The symbols move the points like this.
J326 τ J28
J326 ε J831
J326 π J311
J936 τ J933
J936 κ J229
J936 ψ J97
J936 η J641
J936 ρ J824
J936 δ J591
J936 ε J866
J936 π J698
J831 τ J457
J831 κ J257
J831 ψ J856
J831 η J398
J831 ρ J370
J831 δ J689
J831 ε J326
J831 π J480
J641 ψ J175
J641 η J936
J641 ρ J486
J942 κ J157
J942 δ J537
J942 π J424
J718 τ J902
J718 κ J311
J718 ε J277
J847 τ J424
J847 κ J602
J847 δ J277
J785 τ J121
J785 κ J613
J785 ψ J57
J785 η J480
J785 ρ J20
J785 δ J707
J785 ε J177
J785 π J398
J298 τ J216
J298 ψ J311
J298 ε J918
J57 τ J486
J57 ψ J785
J57 η J918
J409 τ J602
J409 κ J424
J409 ψ J960
J409 η J807
J409 ρ J154
J409 δ J80
J409 ε J192
J409 π J157
J317 δ J28
J317 ε J157
J317 π J192
J226 τ J729
J226 κ J536
J226 ρ J277
J933 τ J936
J933 ψ J536
J933 ρ J918
J486 τ J57
J486 κ J200
J486 ψ J121
J486 η J824
J486 ρ J641
J486 δ J386
J486 ε J487
J486 π J365
J970 η J157
J970 δ J915
J970 π J807
J457 τ J831
J457 κ J537
J457 ψ J983
J457 η J915
J457 ρ J904
J457 δ J157
J457 ε J28
J457 π J80
J334 κ J216
J334 ψ J902
J334 ε J532
J365 ψ J915
J365 η J983
J365 π J486
J429 τ J960
J429 ψ J602
J429 δ J918
J707 τ J807
J707 η J602
J707 δ J785
J229 κ J936
J229 ψ J729
J229 ρ J532
J157 τ J689
J157 κ J942
J157 ψ J336
J157 η J970
J157 ρ J350
J157 δ J457
J157 ε J317
J157 π J409
J843 τ J154
J843 ρ J602
J843 δ J536
J311 τ J417
J311 κ J718
J311 ψ J298
J311 η J177
J311 ρ J90
J311 δ J827
J311 ε J480
J311 π J326
J40 κ J904
J40 ρ J537
J40 π J729
J192 τ J827
J192 κ J14
J192 ψ J485
J192 η J558
J192 ρ J101
J192 δ J417
J192 ε J409
J192 π J317
J698 ψ J904
J698 ρ J983
J698 π J936
J689 τ J157
J689 δ J831
J689 π J602
J591 ψ J154
J591 ρ J960
J591 δ J936
J386 ψ J807
J386 η J960
J386 δ J486
J836 τ J613
J836 κ J121
J836 ψ J200
J836 η J335
J836 ρ J684
J836 δ J255
J836 ε J870
J836 π J943
J277 τ J335
J277 κ J480
J277 ψ J65
J277 η J613
J277 ρ J226
J277 δ J847
J277 ε J718
J277 π J257
J839 κ J154
J839 ρ J424
J839 δ J729
J251 ψ J28
J251 ε J983
J251 π J216
J14 κ J192
J14 δ J902
J14 ε J424
J65 τ J532
J65 κ J918
J65 ψ J277
J902 τ J718
J902 κ J417
J902 ψ J334
J902 η J870
J902 ρ J450
J902 δ J14
J902 ε J335
J902 π J281
J602 τ J409
J602 κ J847
J602 ψ J429
J602 η J707
J602 ρ J843
J602 δ J480
J602 ε J827
J602 π J689
J897 τ J177
J897 κ J870
J897 ψ J487
J897 η J417
J897 ρ J921
J897 δ J558
J897 ε J121
J897 π J512
J20 τ J175
J20 η J536
J20 ρ J785
J216 τ J298
J216 κ J334
J216 ψ J417
J216 η J487
J216 ρ J866
J216 δ J485
J216 ε J824
J216 π J251
J856 τ J983
J856 ψ J831
J856 π J918
J398 τ J915
J398 η J831
J398 π J785
J417 τ J311
J417 κ J902
J417 ψ J216
J417 η J897
J417 ρ J208
J417 δ J192
J417 ε J80
J417 π J28
J101 ρ J192
J101 δ J208
J101 ε J154
J487 ψ J897
J487 η J216
J487 ε J486
J904 τ J370
J904 κ J40
J904 ψ J698
J904 η J201
J904 ρ J457
J904 δ J350
J904 ε J158
J904 π J97
J450 κ J208
J450 ρ J902
J450 ε J729
J281 κ J28
J281 ε J537
J281 π J902
J97 τ J536
J97 κ J729
J97 ψ J936
J97 η J175
J97 ρ J80
J97 δ J154
J97 ε J208
J97 π J904
J532 τ J65
J532 κ J824
J532 ψ J335
J532 η J200
J532 ρ J229
J532 δ J649
J532 ε J334
J532 π J504
J649 κ J960
J649 ψ J424
J649 δ J532
J480 τ J80
J480 κ J277
J480 ψ J918
J480 η J785
J480 ρ J536
J480 δ J602
J480 ε J311
J480 π J831
J915 τ J398
J915 κ J943
J915 ψ J365
J915 η J457
J915 ρ J201
J915 δ J970
J915 ε J512
J915 π J121
J960 τ J429
J960 κ J649
J960 ψ J409
J960 η J386
J960 ρ J591
J960 δ J824
J960 ε J485
J960 π J336
J983 τ J856
J983 κ J504
J983 ψ J457
J983 η J365
J983 ρ J698
J983 δ J336
J983 ε J251
J983 π J824
J336 ψ J157
J336 δ J983
J336 π J960
J485 ψ J192
J485 δ J216
J485 ε J960
J866 ψ J208
J866 ρ J216
J866 ε J936
J121 τ J785
J121 κ J836
J121 ψ J486
J121 η J80
J121 ρ J175
J121 δ J807
J121 ε J897
J121 π J915
J255 κ J807
J255 η J424
J255 δ J836
J90 τ J208
J90 ρ J311
J90 ε J536
J921 η J208
J921 ρ J897
J921 ε J175
J807 τ J707
J807 κ J255
J807 ψ J386
J807 η J409
J807 ρ J624
J807 δ J121
J807 ε J558
J807 π J970
J943 κ J915
J943 η J537
J943 π J836
J257 τ J537
J257 κ J831
J257 π J277
J154 τ J843
J154 κ J839
J154 ψ J591
J154 η J624
J154 ρ J409
J154 δ J97
J154 ε J101
J154 π J350
J684 κ J175
J684 η J729
J684 ρ J836
J80 τ J480
J80 κ J335
J80 ψ J824
J80 η J121
J80 ρ J97
J80 δ J409
J80 ε J417
J80 π J457
J424 τ J847
J424 κ J409
J424 ψ J649
J424 η J255
J424 ρ J839
J424 δ J335
J424 ε J14
J424 π J942
J537 τ J257
J537 κ J457
J537 ψ J504
J537 η J943
J537 ρ J40
J537 δ J942
J537 ε J281
J537 π J335
J729 τ J226
J729 κ J97
J729 ψ J229
J729 η J684
J729 ρ J335
J729 δ J839
J729 ε J450
J729 π J40
J28 τ J326
J28 κ J281
J28 ψ J251
J28 η J512
J28 ρ J158
J28 δ J317
J28 ε J457
J28 π J417
J200 κ J486
J200 ψ J836
J200 η J532
J201 η J904
J201 ρ J915
J201 π J175
J158 ρ J28
J158 ε J904
J158 π J208
J175 τ J20
J175 κ J684
J175 ψ J641
J175 η J97
J175 ρ J121
J175 δ J624
J175 ε J921
J175 π J201
J613 τ J836
J613 κ J785
J613 η J277
J335 τ J277
J335 κ J80
J335 ψ J532
J335 η J836
J335 ρ J729
J335 δ J424
J335 ε J902
J335 π J537
J208 τ J90
J208 κ J450
J208 ψ J866
J208 η J921
J208 ρ J417
J208 δ J101
J208 ε J97
J208 π J158
J824 τ J918
J824 κ J532
J824 ψ J80
J824 η J486
J824 ρ J936
J824 δ J960
J824 ε J216
J824 π J983
J370 τ J904
J370 ρ J831
J370 π J536
J558 η J192
J558 δ J897
J558 ε J807
J918 τ J824
J918 κ J65
J918 ψ J480
J918 η J57
J918 ρ J933
J918 δ J429
J918 ε J298
J918 π J856
J350 ρ J157
J350 δ J904
J350 π J154
J624 η J154
J624 ρ J807
J624 δ J175
J504 κ J983
J504 ψ J537
J504 π J532
J512 η J28
J512 ε J915
J512 π J897
J536 τ J97
J536 κ J226
J536 ψ J933
J536 η J20
J536 ρ J480
J536 δ J843
J536 ε J90
J536 π J370
J177 τ J897
J177 η J311
J177 ε J785
J827 τ J192
J827 δ J311
J827 ε J602
J870 κ J897
J870 η J902
J870 ε J836

In the rows, 472 means zero.

The rows follow the links: the fewer symbols apart two points are, the more alike their rows tend to be.

Each row, then its point:
[ 451  431  467  302  401  564  561  361  457  383  370  455  239  476  289  239  391  594  558  471  316  602  647  587  482  594  487  441  499  791  490  540  476  571  439  713  345  504  485  277  382  514  520  389  379  494  533  529  512  538  345  623  357  572  232  139  353  379  291  673  542  424  412  716  394  550  559  551  602]: J200
[ 540  341  307  361  601  379  512  489  660  459  522  509  562  351  501  493  444  567  398  577  166  534  478  686  425  817  454  334  499  493  506  569  446  218  420  370  419  445  543  416  572  447  421  469  523  592  493  419  793  770  372  357  666  433  416  571  432  613  666  286  449  735  526  484  612  459  434  418  438]: J558
[ 809  490  368  348  592  409  586  241  599  512  392  525  369  302  399  306  557  523  475  747  301  578  288  602  529  717  606  326  480  634  461  614  327  407  519  479  611  444  503  419  504  525  670  388  521  499  421  362  601  758  496  538  506  460  247  595  527  550  536  481  579  564  441  624  685  564  444  456  580]: J807
[ 484  463  597  470  575  454  439  516  545  465  781  377  676  211  497  518  528  587  450  471  419  611  636  589  370  504  519  389  423  293  584  558  490  320  491  384  381  483  581  494  524  511  429  457  373  488  465  534  679  530  481  289  586  405  574  357  427  574  622   88  439  748  637  395  727  362  297  703  591]: J14
[ 461  371  327  327  490  454  589  305  434  439  249  534  164  583  326  185  397  567  591  557  336  492  476  633  518  678  520  413  567  749  384  477  544  540  368  615  454  437  566  342  458  471  576  337  419  579  529  516  464  697  327  715  474  544  272  378  267  399  349  771  511  397  433  697  349  528  516  459  514]: J486
[ 504  714  392  355  264  606  358  498  538  476  618  492  574  645  490  689  539  382  472  423  662  364  311  223  531  217  459  555  524  398  508  462  547  337  475  474  623  370  397  669  550  376  438  483  625  373  405  472  307  272  681  487  312  377  533  631  538  377  434  633  541  245  366  396  412  578  637  303  382]: J904
[ 657  771  380  450  281  389  473  365  598  481  663  494  509  352  589  657  557  318  446  642  636  445  341  302  621  308  621  517  465  269  418  458  470  330  515  530  797  373  496  594  476  489  536  532  515  327  413  442  499  384  735  355  502  398  528  646  548  525  697  524  599  350  343  303  612  682  739  343  494]: J350
[ 250  333  632  420  472  660  277  737  507  402  729  316  743  443  413  562  466  601  512  286  359  476  653  589  262  559  317  429  446  349  605  513  544  358  476  421  356  473  455  467  564  446  345  435  417  503  507  566  584  431  376  361  435  483  606  305  439  483  397  150  260  666  618  486  561  358  272  632  424]: J902
[ 529  398  468  769  613  276  612  270  333  483  223  528  244  272  543  308  550  374  555  659  616  463  523  453  560  472  568  536  506  376  366  279  460  841  594  522  495  591  569  412  237  674  551  569  320  477  519  544  401  521  482  527  556  502  582  463  457  527  570  503  525  518  467  315  463  491  417  597  650]: J429
[ 273  567  465  452  322  502  367  668  556  411  777  333  751  555  622  701  402  520  404  293  520  444  605  462  326  371  405  538  462  444  625  479  490  195  416  522  464  450  448  540  526  330  279  321  488  431  570  659  563  319  456  272  503  475  673  244  411  396  479  205  383  555  468  462  551  418  512  342  383]: J281
[ 616  286  450  487  656  417  565  472  441  526  159  515  339  584  410  313  371  445  382  479  278  388  319  513  479  681  469  421  435  753  459  579  223  613  481  396  452  521  294  371  465  432  570  492  601  463  467  360  325  619  415  527  463  516  219  589  733  520  268  468  408  454  432  671  353  489  339  349  296]: J785
[ 411  519  509  644  390  429  510  409  321  470  531  400  642  599  578  574  436  393  383  381  712  353  462  295  459  247  497  604  385  625  522  450  304  561  651  532  499  597  347  439  302  373  413  363  433  290  519  549  262  265  673  331  344  558  572  300  768  444  250  264  447  340  247  571  381  583  544  303  323]: J257
[ 531  449  281  516  446  361  618  366  435  520  305  475  475  643  522  512  303  400  307  506  418  354  341  450  529  548  538  540  409  842  388  538  288  396  545  533  540  492  320  394  400  371  453  372  656  439  508  363  429  480  534  403  552  509  373  439  769  446  289  438  480  388  248  708  349  589  560   90  220]: J398
[ 521  552  806  312  400  751  284  537  459  504  656  397  564  465  338  447  555  484  533  344  464  546  441  239  411  230  460  438  472  336  534  549  496  525  470  419  395  569  386  441  620  485  533  533  393  267  319  285  290  211  544  530  138  461  367  536  415  437  301  576  487  313  558  542  541  517  485  777  442]: J729
[ 505  283  421  225  477  555  423  704  648  446  549  537  528  547  510  550  374  561  348  405  123  546  477  566  458  627  374  396  449  537  459  526  592  239  229  291  260  443  475  450  673  348  352  599  594  637  473  326  636  560  239  425  515  353  339  607  426  530  532  547  447  576  670  518  406  259  450  357  301]: J921
[ 505  571  436  583  436  434  408  545  421  485  384  527  531  646  602  666  451  308  395  398  658  342  301  224  534  198  520  606  363  415  366  376  421  504  533  478  535  536  352  566  433  408  415  615  552  348  418  366  256  207  611  421  389  435  527  620  719  445  466  562  505  300  335  394  359  506  616  191  261]: J370
[ 305  685  283  518  245  422  526  299  383  447  467  475  403  721  496  533  435  441  622  445  740  340  529  335  505  297  453  608  575  523  411  345  567  460  505  707  622  359  536  577  354  428  458  331  510  552  573  677  330  464  592  609  444  555  635  313  313  242  474  613  519  344  271  470  375  575  627  381  526]: J983
[ 589  477  571  158  470  671  487  396  517  444  493  422  488  449  272  247  454  609  548  533  222  532  491  484  414  641  509  387  461  785  580  689  295  502  466  482  404  519  373  312  549  445  599  282  455  387  453  412  468  502  470  550  308  540  160  358  579  469  127  422  474  409  505  819  511  518  421  566  493]: J836
[ 288  221  536  682  636  423  428  679  406  518  369  474  674  541  537  656  425  477  419  341  423  387  520  604  392  540  296  457  443  363  461  436  470  494  437  273  313  501  452  513  462  444  289  535  501  566  514  452  426  430  289  394  609  452  698  527  587  543  433  183  316  712  617  313  342  219  164  475  294]: J311
[ 185  335  462  547  524  487  389  629  447  384  463  446  390  556  506  557  480  575  583  309  481  513  649  609  352  544  335  449  626  322  452  362  686  458  321  489  336  437  614  490  517  457  368  453  403  690  565  718  573  615  254  553  587  515  738  404  201  366  614  479  380  646  698  334  363  272  308  636  545]: J216
[ 720  422  595  635  610  379  519  435  457  548  306  537  390  226  602  442  595  331  360  618  551  462  306  366  633  439  559  450  398  238  416  443  427  669  569  351  578  567  406  451  431  568  541  720  436  379  300  267  420  373  603  390  474  391  462  758  637  599  613  541  589  466  472  245  514  472  463  514  517]: J843
[ 384  408  387  601  516  350  517  536  494  412  445  460  401  280  559  475  494  561  546  506  459  548  629  723  476  640  474  419  598  283  472  364  677  403  407  474  427  419  689  485  474  535  416  496  379  600  581  641  684  670  337  450  692  420  690  445  201  508  743  382  434  770  587  289  561  358  417  677  691]: J485
[ 345  356  630  656  540  459  577  430  211  484  294  442  348  439  468  286  420  483  524  420  638  512  648  414  459  354  513  481  439  508  429  375  459  887  609  582  327  642  478  315  268  636  448  498  274  382  529  533  288  355  431  489  295  555  563  250  465  396  319  555  434  394  427  485  343  506  408  634  561]: J65
[ 567  417  547  442  508  470  340  632  634  504  650  464  539  241  529  607  590  454  345  471  418  587  460  535  509  491  471  401  489   86  459  478  657  314  378  344  431  438  629  548  604  522  425  605  466  528  440  438  719  494  433  306  653  332  577  723  383  607  752  367  456  617  655  202  636  345  432  604  513]: J101
[ 440  365  639  680  559  472  467  542  375  479  256  544  165  571  496  379  474  335  540  446  619  464  504  371  577  293  466  546  457  396  303  273  623  820  380  463  350  594  539  475  326  565  504  689  450  430  435  403  301  324  394  578  376  487  529  554  366  474  451  850  474  300  486  329  239  354  532  505  469]: J933
[ 281  421  348  641  503  387  416  690  452  422  504  428  753  613  660  722  394  395  353  335  553  356  517  450  398  463  397  554  433  464  464  421  439  309  526  391  348  438  438  565  382  309  229  479  575  496  611  531  441  372  467  303  654  493  731  423  631  513  543  235  366  577  436  349  415  386  428  248  215]: J326
[ 455  726  584  447  209  646  373  468  490  421  757  403  600  540  463  638  468  392  457  344  606  467  489  181  449  132  560  570  425  440  572  501  470  408  460  539  518  478  349  538  519  398  398  456  428  269  422  470  396  212  611  399  237  460  484  436  473  412  413  535  525  181  362  523  500  526  677  371  367]: J40
[ 386  289  538  255  520  548  419  663  556  393  611  380  605  477  392  467  359  571  374  361  154  559  628  689  425  706  406  375  422  676  568  629  510  268  419  422  307  459  392  356  549  416  324  391  510  567  525  522  645  592  294  362  452  457  385  318  480  511  374  328  353  658  610  645  527  351  376  473  389]: J870

Each walk starts at a row. The symbols on each line, taken left to right, move it on to the next point.
Each answer is a row, close to the row of the point it stands for.
start [ 737  377  437  536  719  332  621  277  467  499  204  555  355  290  493  304  469  463  370  660  304  497  282  579  594  698  593  324  390  661  373  516  234  575  579  397  510  498  467  337  397  559  631  526  511  465  457  280  577  638  454  478  584  468  261  612  676  612  513  401  536  579  433  574  500  532  402  372  469]
τ π [ 690  689  244  388  366  367  568  205  570  448  484  493  431  370  540  477  443  439  366  668  411  398  336  443  535  620  563  487  505  666  469  571  311  234  559  549  730  368  432  468  497  426  552  364  575  442  500  429  609  631  610  420  626  453  363  479  523  519  566  425  561  459  173  554  647  660  641  176  500]
δ ρ [ 625  649  283  215  305  571  440  434  597  407  457  567  445  625  459  524  394  428  324  493  378  438  280  353  508  454  554  519  444  719  423  540  429  217  379  514  547  402  404  552  578  313  490  426  673  371  367  322  482  436  497  466  394  460  269  570  565  435  431  747  591  290  361  642  471  589  753   80  313]
start [ 563  406  660  547  618  566  434  556  459  572  223  563  452  562  514  488  492  296  447  445  551  480  328  329  555  315  455  494  395  314  403  440  420  700  487  300  373  609  363  485  466  488  581  683  506  402  343  274  241  305  450  538  342  381  417  732  669  509  334  626  418  308  472  336  298  401  372  499  306]
π π ρ [ 434  276  581  661  699  401  495  470  270  543  151  501  525  608  433  416  574  436  541  484  601  345  269  401  440  433  362  495  435  378  474  456  284  759  565  351  508  540  354  571  375  385  551  490  496  439  411  434  202  323  513  533  435  469  488  661  662  455  323  362  387  422  464  449  247  452  174  590  407]
η ρ τ [ 689  494  528  169  472  683  416  449  596  472  390  581  380  558  334  360  412  496  428  495  195  537  275  486  550  530  471  373  477  616  406  587  484  396  356  396  451  475  354  436  680  426  621  503  605  443  311  186  480  493  383  581  354  416  172  686  533  521  341  775  535  350  519  619  394  484  539  400  372]
start [ 442  726  245  620  311  346  557  263  431  483  434  510  323  385  509  521  544  428  543  607  741  409  558  446  580  380  660  566  597  384  438  353  508  443  527  689  710  385  571  508  289  516  493  381  397  467  519  668  512  539  643  506  615  464  729  379  287  413  713  517  599  438  303  378  549  666  728  391  647]
δ ε [ 168  592  274  546  410  421  419  612  446  404  555  454  482  640  562  681  409  511  526  340  577  429  692  517  450  409  394  552  585  381  414  311  637  306  325  554  463  393  592  542  391  372  287  360  519  603  614  736  565  498  403  386  565  555  737  284  276  337  591  482  408  537  498  316  416  360  586  356  437]
ψ η [ 393  464  226  334  354  443  430  550  585  418  568  444  613  628  534  600  312  534  352  379  324  448  511  630  411  623  418  534  493  673  511  543  488   87  369  466  451  420  461  495  522  257  321  338  631  601  620  556  672  624  387  364  608  460  513  411  512  495  481  371  453  536  442  567  465  399  504  117  312]
start [ 527  519  620  300  444  681  287  559  493  537  482  536  479  570  336  516  598  473  612  449  453  518  239  305  496  327  328  417  513  280  495  535  601  543  364  416  515  454  426  675  673  449  572  574  516  467  249  304  285  302  585  626  225  378  358  864  474  357  402  668  478  272  560  405  401  441  423  630  460]
δ η [ 834  500  484  283  521  529  527  343  670  566  420  535  322  311  424  364  521  439  377  708  205  595  321  492  576  619  655  382  436  501  399  588  419  424  438  406  572  429  476  448  616  550  657  559  541  474  346  270  573  656  488  498  437  339  203  705  504  583  546  655  607  475  485  525  605  551  565  367  546]
δ κ [ 646  412  634  146  488  744  402  456  600  491  527  469  437  477  376  284  403  534  393  488  203  609  456  481  509  477  482  392  423  624  513  635  427  459  408  470  382  557  356  343  667  506  531  588  443  409  356  300  493  423  445  499  223  461  114  489  554  531  252  660  522  331  465  710  482  541  524  443  423]
start [ 366  270  586  542  673  451  343  784  473  537  494  512  593  627  589  655  430  423  336  297  422  471  423  493  447  421  343  535  341  295  437  398  558  479  366  208  257  571  489  459  522  404  306  674  521  558  438  354  491  421  288  349  577  356  521  632  577  565  516  467  350  525  644  274  350  237  336  471  258]
ε ρ ψ [ 284  295  471  756  586  362  600  420  265  474  132  595  261  602  437  327  479  422  504  458  645  409  483  482  475  413  403  491  559  387  327  301  476  875  530  480  426  512  501  434  255  551  466  474  411  486  494  576  211  463  443  690  463  549  534  464  432  416  357  599  354  403  429  350  242  394  347  566  526]
κ ψ [ 408  305  748  642  627  496  476  464  287  513  399  367  604  476  443  365  488  484  518  426  615  447  455  370  386  360  382  500  379  477  544  477  165  856  611  404  374  666  334  450  330  545  542  461  303  310  434  460  181  299  562  444  315  501  436  412  759  482  244  331  377  409  475  544  425  516  260  608  431]
start [ 309  573  355  763  382  322  529  413  265  449  279  520  317  679  534  477  405  388  475  431  797  303  501  336  562  317  547  660  513  533  307  288  484  607  513  629  528  479  485  471  186  479  379  456  497  470  606  648  287  379  522  508  504  568  630  365  459  346  433  648  523  354  282  443  225  551  594  289  411]
τ π κ [ 302  486  666  477  428  606  451  420  293  472  482  393  330  465  296  210  506  551  642  431  587  510  656  435  386  380  472  475  593  442  530  447  576  788  496  600  408  494  549  388  414  620  513  380  271  440  478  615  345  368  447  622  276  529  520  200  204  316  334  575  423  313  506  494  416  508  448  816  711]
ψ δ τ [ 613  363  680  731  606  373  560  394  361  545  498  418  500  151  524  337  584  441  433  570  565  532  452  416  455  473  561  456  357  398  499  521  204  711  709  488  500  636  431  436  380  633  542  514  321  313  478  405  459  367  659  370  426  459  447  437  730  616  481  261  461  593  416  459  645  530  405  688  589]
start [ 383  576  358  715  410  313  502  423  339  487  391  522  590  692  607  614  509  353  422  418  768  257  270  337  431  331  438  606  423  504  440  424  271  528  582  496  620  453  337  552  363  399  431  441  591  390  511  550  283  314  638  433  467  538  594  466  759  431  356  386  426  409  310  466  308  556  449  184  295]
κ κ δ [ 579  602  311  733  443  231  525  314  410  487  402  525  518  316  650  605  509  321  397  628  711  351  346  373  541  394  601  583  370  453  391  394  253  545  689  485  716  502  409  530  272  465  526  410  520  358  509  457  429  399  667  349  599  491  592  520  756  516  561  290  521  474  289  376  491  604  569  308  459]
δ τ [ 381  791  308  460  270  430  445  388  418  502  574  464  610  696  442  596  576  434  592  471  736  377  372  277  467  358  382  577  514  481  514  484  412  339  580  589  709  338  410  720  430  285  487  254  645  395  505  583  314  348  712  533  478  435  624  502  506  306  307  382  480  365  260  529  398  620  526  346  442]
start [ 278  333  487  432  572  529  353  703  528  493  607  460  718  539  397  589  546  603  563  337  390  498  534  588  320  592  246  409  492  308  543  489  559  376  373  355  371  338  571  560  621  395  361  454  537  658  529  591  469  484  381  452  607  398  635  608  387  431  470  240  315  687  664  390  457  296  227  651  399]
κ π ε [ 437  717  448  449  282  610  415  409  430  472  705  322  675  533  422  545  478  475  513  391  678  385  502  294  405  234  451  569  448  580  564  549  374  422  608  613  643  460  322  553  439  354  463  275  465  295  499  604  315  283  677  384  348  535  534  326  566  323  246  297  455  281  302  631  535  621  573  374  460]
π δ κ [ 695  575  456  546  536  386  514  291  519  625  465  497  468  174  440  401  711  458  597  670  546  524  305  491  488  566  498  378  503  287  493  509  383  509  607  435  715  368  465  635  508  517  726  466  449  444  365  461  423  553  652  507  552  412  521  711  457  472  593  304  484  516  488  405  636  552  340  691  750]
